Each row is followed by its class.
[-207  270  126  -62 -130  194  222  -84  -70  -49  159  105  -91  102
  175  -59  115  349  -92  -41    0  106 -138   69    3   55  -39 -148
   72 -200  232  100  177 -259 -167 -102  410 -329 -262]	sut
[   8  -95  444 -110  143    0 -899   40  117  187 -390  137  -33  -76
  -95  -46   19  167  149 -374 -478  309 -237   97 -129  145   28 -242
  386  151   27  268   44  116  -98 -351 -254 -174 -186]	Meser
[ 172  110   88  217  114  -25 -211  244 -102  -81 -403 -283   17  175
   23 -296   82  -67  -17   67   63  384 -183   75  -83  -44  231    5
   72  153  395  275   60    8 -158  -75    2 -116  117]	fedug
[-225  197  348 -274   92   31  -60  174 -111 -141 -423  -73 -210 -189
  -43 -182   29  120 -107 -244 -313  -10    8  293   -5   88  159  155
  183  -18 -257  -25   24   42 -253   61  249 -320   97]	lesez
[ -66  -28  414  -98 -155   70 -180   29 -139 -180   -6   99  -84   11
 -269 -126  233  302  105  -93 -194   89  -86  228 -260  262  -72   58
  100  -41  -24  148  125  118  -47 -112 -318 -167    0]	Pari
[-381   16  -39 -415 -175 -278  -90 -147  105   25  -47   69 -168  290
   45  -53  355 -101  -99 -142 -359   40  179  158  -45  151   77  -32
    3 -145  263   34  214    3 -269   16 -127  -57 -300]	Meser
[-256  -91  206 -185 -366  412  -12 -198  254  142    3  -46 -203  304
  159  -16   68  144 -154 -164 -142   64  278   -9   95  159   77   47
 -124 -133 -372   47 -100  -89   19   52  -71 -150 -133]	lesez
[   0  210   30   11  -78 -147 -681  224 -132  306 -336 -308  -88 -152
  132  -26  -67  347   -1  -99  -46  173   86  342   16 -100  295  136
  162  247   45  184   33 -148 -105 -176 -130   45 -295]	lesez
[ 262  -11  388  185  197 -151 -184  202  -27  155   64 -126 -170  194
    1 -161 -221 -233  106    7  121  381  -85  -98 -386 -432  126  -78
 -116 -125  202   71  139 -107 -316  -62  -50  225  144]	boki
[ -86  -20  202 -314   72 -187  -78 -208 -344 -170  452   44 -112  148
   59  227   95  -84 -349 -164 -371   25   73  -28  -64  174   39 -199
   58  -72  -10  -94    8 -189 -128  112  151  -20    0]	fedug
[ -22  324  -12    2  -46  114 -115  191 -144   89 -315  -95  -14   75
 -213  -42 -194  114  168  -69  111  -72  107  198   47 -122   94  123
  302  178  105 -150  242   43  -79   -7 -292 -115  -38]	pefe
[-222   84  295  238   82  101 -437  105   74  100 -249 -264  -41  103
  294 -112 -154 -129  -14 -361 -115  232   91   26   42 -215  362 -257
  173   56  -26  256  197  206 -265 -397  -38 -216   70]	sut
[ -86  178  257 -497  -21  442   60   38  110  120  -76  115  -19  138
   -7  -97 -118  132  -39 -244 -273  206 -189  -61 -277   88  -92 -176
  220  -86  259   -4   86 -437 -196   37  466  -24   90]	lesez
[-212   98  128 -116   32  116  134  -56  -80  -10  113  -20 -204  126
   89  217  172  -83   37 -252 -193  168  257  154  146   45 -286  113
  183  -18 -188  -72  -57   88  200   19   30  -98  -15]	Pari
[-324  -19   89  -79   45  -34 -135 -234  -11  -48 -126 -154   75  137
   59 -198 -358  -53 -100  -23 -103 -112    9  -45  118   73  226  -88
    1  136   17  108  251 -204 -124  -21   30  106  384]	Nuz
[ 174  -10   52 -336 -143  227   29 -233  440  136 -246  -36 -185  194
   -1   49  138   23  -73  -99  -57  215   99 -193   70 -130  -37   42
  -47 -281 -342  100 -320   11  -81  -54  378 -156  107]	Kez
[  90   63  135 -140  -70   56  516 -183   60  104  107  -84  203 -208
  201  208   78   84 -386 -184  191  278  182 -131  358  115   41  -85
  -27  -23 -497  105 -245 -141  230   67  -34 -317 -165]	fedug
[ 227  108   98   81  -55  198  471  251   48  132 -263 -243 -115  -92
  -20  240  140  123   46 -128  -27 -101  229  -28  -21 -124 -172   60
   14 -185 -120 -173 -325  333  125   36  108 -110 -239]	Nuz
[  38  121  406 -168 -105   96   10  -69  -27  166 -349 -183 -299  424
   59   47  -30  133   56 -365  -79  347   20   32  258    8 -205   37
  426  100 -184   82 -303  -31  278  138 -157  176  137]	Pari
[ 179 -212  249  117   99 -243 -731   39  270   32 -102 -256  160  182
  234 -205   -9  182 -137   43   55  565 -284    6 -245   12  175  -59
 -114  315   89  215    8 -304 -156   35   34 -321   27]	pefe
[-262  322  153  -60   93 -130  296 -199  247  -69  265  221   23  108
  -10  182   86  165 -118   73  273  169   49  -60   52  -15  -33  -51
  -91  -75  146  -83   -6 -201 -232  219  443  -16  -33]	pefe
[-438  387  202  -53  198   -2  189  179    4    0  271 -150  120  173
 -215  -21 -102  151  -80 -250   64  259 -106 -100  -83   67  -21   52
  125 -160  270  160 -102 -398 -324  -62   75  162  401]	Kez
[ 105   -5  434  107   59 -107 -546  -34 -422  -89  -25 -114 -127  188
 -266  -65  157   61 -111 -152 -206  322  -62  -64  174 -162 -310 -198
  126   89 -141  -99  163  209   31  204  -37  166  160]	Kez
[  77   76  553 -110  -90   11 -616   71  204   -1 -247  -51 -220  131
  -20 -207  -97  285   32   45  -99  286  -92   34  -18  107   95 -335
  -31   31    0  123   93  421   20  225   34 -170  208]	Pari
[ -14 -197  315  306 -253  126  457 -258  -68  -42 -104  -12  -44  215
   16  -10   76   66    3   98  287  339  296 -180 -300  132 -149  -38
 -139  180 -134  121 -361   39  280   51  281  119   56]	pefe
[-212  195  159 -460  -44  158  107 -164  158   98  332  -13   -5  102
  223  -44  -52  -10 -242 -129 -163 -121  468 -104   -4  -16  385  -97
    1  -74  -85   80  -11 -233 -253  -44 -148  -43   52]	Kez
[  76  124  213  169  130 -196 -129   69  105  -38  119 -117  299  -42
  221  381 -134  -63  124   84  -66 -126  -55 -258   22  187 -291  -85
  166   84 -177  -56   52   92  389 -113  137  122  -10]	Pari
[ 166   38   79 -107 -263  164  180  256 -453 -110  -99 -150  261 -283
 -294  -70   38 -109 -366   13   39  181  125   40  -29  227  199  113
   -7  264 -116  -17 -338  481  140  185 -126 -155  -64]	lesez
[  62  -36  -76  -13  -55 -142  216 -151  562  131 -113  -30   22  -97
  309  264 -253   56 -174  250   27   78   68  -62   15   57   76 -132
 -165   16   31 -135  -63  263  536  -92  372 -207 -172]	Meser
[ 101  184  211 -202  -33  -56    4 -119  124  188 -157   81  -52  191
   45  248 -102 -252   81 -209 -396  513  212  -20  286 -311  102   12
 -288   61 -248  241 -176  420    6 -145  153 -189  -19]	Nuz
[-267  129  -72 -366    3 -190 -293 -137  -10   37 -218   87 -129  262
 -192 -113  249  -92   55  181 -340   94  325  154  145 -336 -112 -250
 -158 -217   37  -25  543  -66 -105   41  153 -111   15]	boki
[ -93   29  -11   76 -228  -62  545  -85 -123 -102 -418   65  -89 -267
 -188  144  574  158  -85  -18  172  -47  123  252   34   31 -172  197
  221 -106 -247 -129 -295  174  167 -246  344  -32 -364]	sut
[ -97  166  -70 -159  132 -455   27   99 -238 -174  -44    8   10 -147
   48  251 -230  197  -47 -213  -69 -115 -156  123   -9  155 -284  -46
   80  105  -31 -326  -17  -72   18   94  320  -45  118]	pefe
[-371  169  216  -92   34   41  -52   60    9 -150  186  -31  -18  348
 -135 -270   -7 -125  161  115 -286   99 -212  -98  175  199 -196 -118
 -405 -396   72  154  246  -97 -187  207  316 -156  352]	sut
[   0   23  162   37    4  184  207   46  279  176  141 -160   68  -94
  -22  217 -180  146 -393  161  311  296   55  -92  -10  142   34   -4
  -83  -15 -111 -165 -301  -40  286  176  206  -81   -9]	boki
[-335  202   59 -123 -124  153  233  278 -392  114   99   60   41    4
 -239 -213  155  111 -138  -13   64    2  274  -41 -143 -152   -9 -189
   36  -79  -23 -185  -17 -325 -230  138  289  157  -47]	Kez
[ -53  109 -207 -264   92  -79   99  210   19  146 -184 -123  -70 -278
 -145 -133  178 -145  285  164   22 -169   97   68 -181   14 -102  -11
  476   -9   19 -209  125 -342   29  178  337  -46   74]	pefe
[-177   69  297 -403   27 -300   36  127  141  -28  142  235  177  -16
   79 -174  280 -253   93    7  -43  -27   82  -24  -70  368  -30 -258
  309  -22   57  -15 -146 -144   -6 -189 -255   -9  -66]	Nuz
[ -56  -30   13  111 -107 -160 -600  182 -569  -36 -126 -101  169  -13
 -109 -271  116    8  256  -13   39   -1 -123  -60  128 -199 -334 -178
  335 -203 -142  349 -131   36  -48  -74  133 -153 -159]	Nuz
[-174   73  118 -279 -193   87  263  104  378  167 -201  -70 -217   -5
   82  129  167   74 -293  -34 -186  384  382  233   73  251  376 -172
 -287  -44  109  134 -305  365  202  -94  -67  -21   11]	boki
[  83   20  444 -104 -101  -70  -35 -464  499  225  167  233 -142   95
  494  219 -267 -299  -34   45 -144  270   55 -272   64   50  422 -250
  -50  -99 -271  259   64  -39   40 -298  359 -101 -269]	lesez
[ 275 -106  552   46  143  -49 -732 -300 -145 -128 -186    6  -83   -2
  -77   38   74  -70 -237 -172 -326  314 -154   54  375   72  160 -480
  -30   42  -46   84  283  461  -50 -154  -53 -134  -19]	Meser
[ -90 -187   67 -266  212  117  238  -82  -64  -74 -170  -41   42  138
 -165    0   16 -152 -133 -325 -284   86   69  -74 -234    3   63 -271
   79   62  212   10 -217  -99 -166  296   77  -34  264]	fedug
[  33  285  122 -289  225  -29   70  -58   74   14  390   36  -35 -111
  280   70   -4 -144 -157  -35 -261  -96  138 -271  125 -140  -99   -5
    8 -174 -206  -58  143  -78 -173   81  251 -131  -40]	Pari
[-326  -59  244   51   61   51  238 -134  561  432 -344 -300 -187  -33
  206  105 -312 -119   94  -45   60  327  477  184   30  -45  350  -70
  138   14  -64  248   59   83  530 -103  -83   11  113]	Meser
[ -25   33 -342  -95  -80  133  115  144  162   36 -188 -226  174  116
  -35   65  168   90 -228  126  -18  226  206 -157 -118  185   41  162
  128  274   47  111 -464   57  162  202  120 -427  -61]	pefe
[ -89   66  138 -191  185  112  181  112  -85   43 -297  -82 -540  -33
    3 -342  230  -65  -27 -209 -378   56   56  177  -28   -7 -147   68
  102 -184   36 -155  106  -73 -184    3  125 -117   58]	sut
[  92  152  330  137   16 -191 -665  122 -206  -52 -625 -263   18   20
   19 -158  -48   25  463    1   51 -154  148   91 -109  -93 -249  -28
  206   27 -209   83   27  211  -16 -301  153   21   98]	Pari
[ -91  126 -208 -283  267   81  129   46  -15  114 -101  224  -88 -169
  -31 -253  206   65 -333  -22   55  -96  190  -17   66 -243  266   -5
  101    7  -28  -78 -470 -336 -458   78  176 -236 -235]	sut
[   1  208  515  388  114 -318 -543  106 -322    4  -85 -220   57  -87
 -227 -277 -259  -17  194  246   92  112  -43 -147  -56  100 -112 -113
  142   33  -51  121  377  181   95 -208 -126   26  135]	Meser
[ 522   95  151  299   53  -87 -318   42  243  106 -181 -126 -115 -146
  235  -93  -14   33  483 -152   88  233 -314  -42   -3 -430 -164 -386
  161  -13  154   15  197  174  -16 -644  -37  -92   46]	boki
[-455    8  -73 -194   73 -100 -160  -72 -359   23  -81  199  159 -154
 -366  118 -145  151 -177  -89  -55   88   80   15 -142  369  -39 -262
   61   14  171  174 -288  -16 -145  230  333 -128 -148]	Pari
[-452   38   80 -163    1  279  159  -17 -242   37 -330  -68  -65  280
  212 -119 -141 -146 -178 -144   12   59  403  293  123  -42  205   91
  147  184   21  -11 -292 -161  -21  299  128 -157 -168]	boki
[ -73   71 -129 -325  203 -282   39  113  -49   58 -223 -156   97   76
  232   74  -72 -216 -149 -193 -123  133  202  125 -110 -153 -169  -59
 -115   -1  294  -76  207 -201  -76 -206  224  339  195]	Nuz
[ -19    7  376  275  -18  224  322 -239  474   94    8  107 -549  -47
  -73   14   55  328   35  -32   -3  187   17 -199 -150  226  114   87
   47 -117  -57  244   -5  270  -14   12 -156   55   73]	Kez
[-243 -107  154  -38  140 -191 -382  143 -260   33  -55  169  108  -42
 -113    2 -141   82 -144   -2  -37  234   51   47 -211  175   26 -293
  105  178   72  101 -333  -61   36  -86  205  -12   -2]	Nuz
[-177   53 -134 -194  416 -140    2  210  102 -139   24 -147  339   58
  150   -4   58 -226  -31 -288 -225  101   87   12   32 -294  -44 -257
  -49  218  118 -143   74 -102 -236  149  -66 -357  281]	boki
[  20    1 -181   14 -246  117  240 -226  260  233   42  -21  -62   84
  238  149  -95  -17  -58  -28   77   33  328   26  188 -170  325  -76
 -293   83    5  -30 -170  112   49    7 -124 -117 -365]	lesez
[  52  255  328  -89   35  110 -562  260 -242 -129  446 -239   31  112
  -43  -10  180 -201   64 -170  121  280 -158   95  240 -141  219    8
  367   14 -210  168   26   17 -271  -43  -49   41  517]	sut
[-101   -4  252 -293 -110   18  170   43 -164   32 -324   82  -11  -35
  213   25  112   -2 -101 -316 -272  289 -103  163   76  127 -130 -128
   12 -109  -50  131  -27  -29   43   33  480  -51 -228]	Meser
[-340   15   13 -121   85   16  246 -133 -370   32   10  107 -216   67
  -96  -99  386  270  -25 -442 -257 -180  173   16 -213 -147 -206  -23
  257   31  131  -91    6 -500 -492  259 -103  174 -247]	fedug
[ -66  303  129 -467  198 -142   57  172  158   37  152  171  101  -27
   11  190   24  -51  -38 -156  -52  -86  -19  129  -75  -20   -3   40
  206  -88   76 -256  -13 -193 -199  -27   19  -58  -84]	sut
[ 168  -66   10 -127   53 -141 -555  -36 -355  124 -392 -228   36   -1
 -226  -85   26  -29   50 -145 -357   72  -58   53   -9  -15  177 -199
   75    0   97  306 -111  -58 -234 -205  -32  -91  -84]	sut
[ -16  -52   61 -421   11  -46 -223 -203 -475    6  233  257  -29  107
   -9 -170   68 -247  -41  -48 -194  144  180  -59  -93   78 -400 -268
 -142 -173   17  -32  126 -355 -191 -255  311   92    9]	Nuz
[  41  -93  489    3 -116   42  140 -209  462  135  134  193 -102  110
  378  309  100  147 -110  144   65  335   91  -78 -161  184   41 -188
 -162  -80 -104  107 -272  -55  255  -26  364   14 -332]	boki
[ -93    3   98  178 -319  154  248  -99   26   80 -206 -151  275  270
  -20   69 -188  131   15  -19  241   28   74 -175  -57  -29 -129  -18
   34  111   -3    5 -263   93  251   67   26   36 -169]	Pari
[ -68  -48 -296 -358  -49 -179   80  -99    4   -1 -194  195   32  -83
   -5 -112   98 -250 -140  199 -158 -152  216  -15  -88  -28   32  -87
 -198 -178  191   16 -282   13  -69 -209  256  149 -162]	boki
[  -2  162  344   20  -85 -130  139  -23  693   91  141  -87  298 -227
    5   84  129   67  236  113 -259  142 -169  -96   67 -200  249 -367
 -109   43  -20  -37 -134  142  218 -190  276 -277  -25]	lesez
[ -23  107  150    1  -44  -28 -260  131  -84  -14 -345  -80  -44  160
 -126 -241  -72  124  224  -10  -23  -64 -137   29  174 -298 -299    3
  183  -93 -322 -129   40  -86  129  -96  103  -30  192]	Pari
[-145  149  416   48  -81  422  519 -159  214   78   40 -155 -372  168
  275  180 -181  105 -232 -304  115  347  233 -148  -70  -25  163   37
  337  183  -98   39 -291  178  132  259  284   51  213]	lesez
[ 139  214   45 -102   25  124  212 -101  -95  134 -223 -169 -176  -66
  112  411 -178   -9   -2 -161 -252  232  104  207  310  281  -34  -68
  315  211   26  -64  160  162  594 -271   64  -52   36]	Meser
[  24  -33  232  203 -229    2  225 -113 -373 -108  122   -2 -222  265
  -11  223 -214   90  143  -30   11   10   -2  142   70  -76   83  146
  -53   -7 -200   52 -166   89  227  131   85  178   26]	Kez
[-296 -113   70  -97   92 -284  278   99   63  -41 -105  207 -127 -226
 -227  -91  366  -96   24  119   78   45   28 -104 -385  -15 -172  -53
  271 -189  -26   56 -179  -40  -88  231  376  269   76]	boki
[ -58  100  132 -122  -62   88  713    9  248  276   62 -140   -8   86
   23   98  207  -24  149 -313   -7  135  229 -197 -284  -78   38 -179
  112 -349   23  203 -211 -251 -181 -250  -61 -217 -166]	sut
[ 123  -60   57 -146 -301  118  -95 -385  201  194 -392  259 -386  279
   76   68 -109  306  214  -11 -187   20  148   49  -87  -63   87   10
  -70  174  -32  142  -54  123   71   -7  -28  119 -199]	Pari
[-260  -33  -55 -278  -19  121  -87   -7  236   56  138 -101   68   19
   87 -134   49  -74  -88 -145 -129    8  222  -74 -363   81  253 -207
  -41  -52   42   18  128    5 -482  100   38 -767 -126]	sut
[  88   69  479 -153  115 -132 -494   21  244   31   17  167 -124   40
  -76  -66  141  -79 -124 -180  -84  247 -284 -115 -158  -50  203  -23
  338  -94   46  113   -6  121 -455   88 -125  -30 -139]	fedug
[ -93  333  233  121 -199   67  -50 -167  256  -86   60  -32 -445  383
  211 -222  -93  311   40  208  124  256  -24  -12  101   22  168  -58
 -125   19  296  131  343  203 -145  262  171 -214  133]	pefe
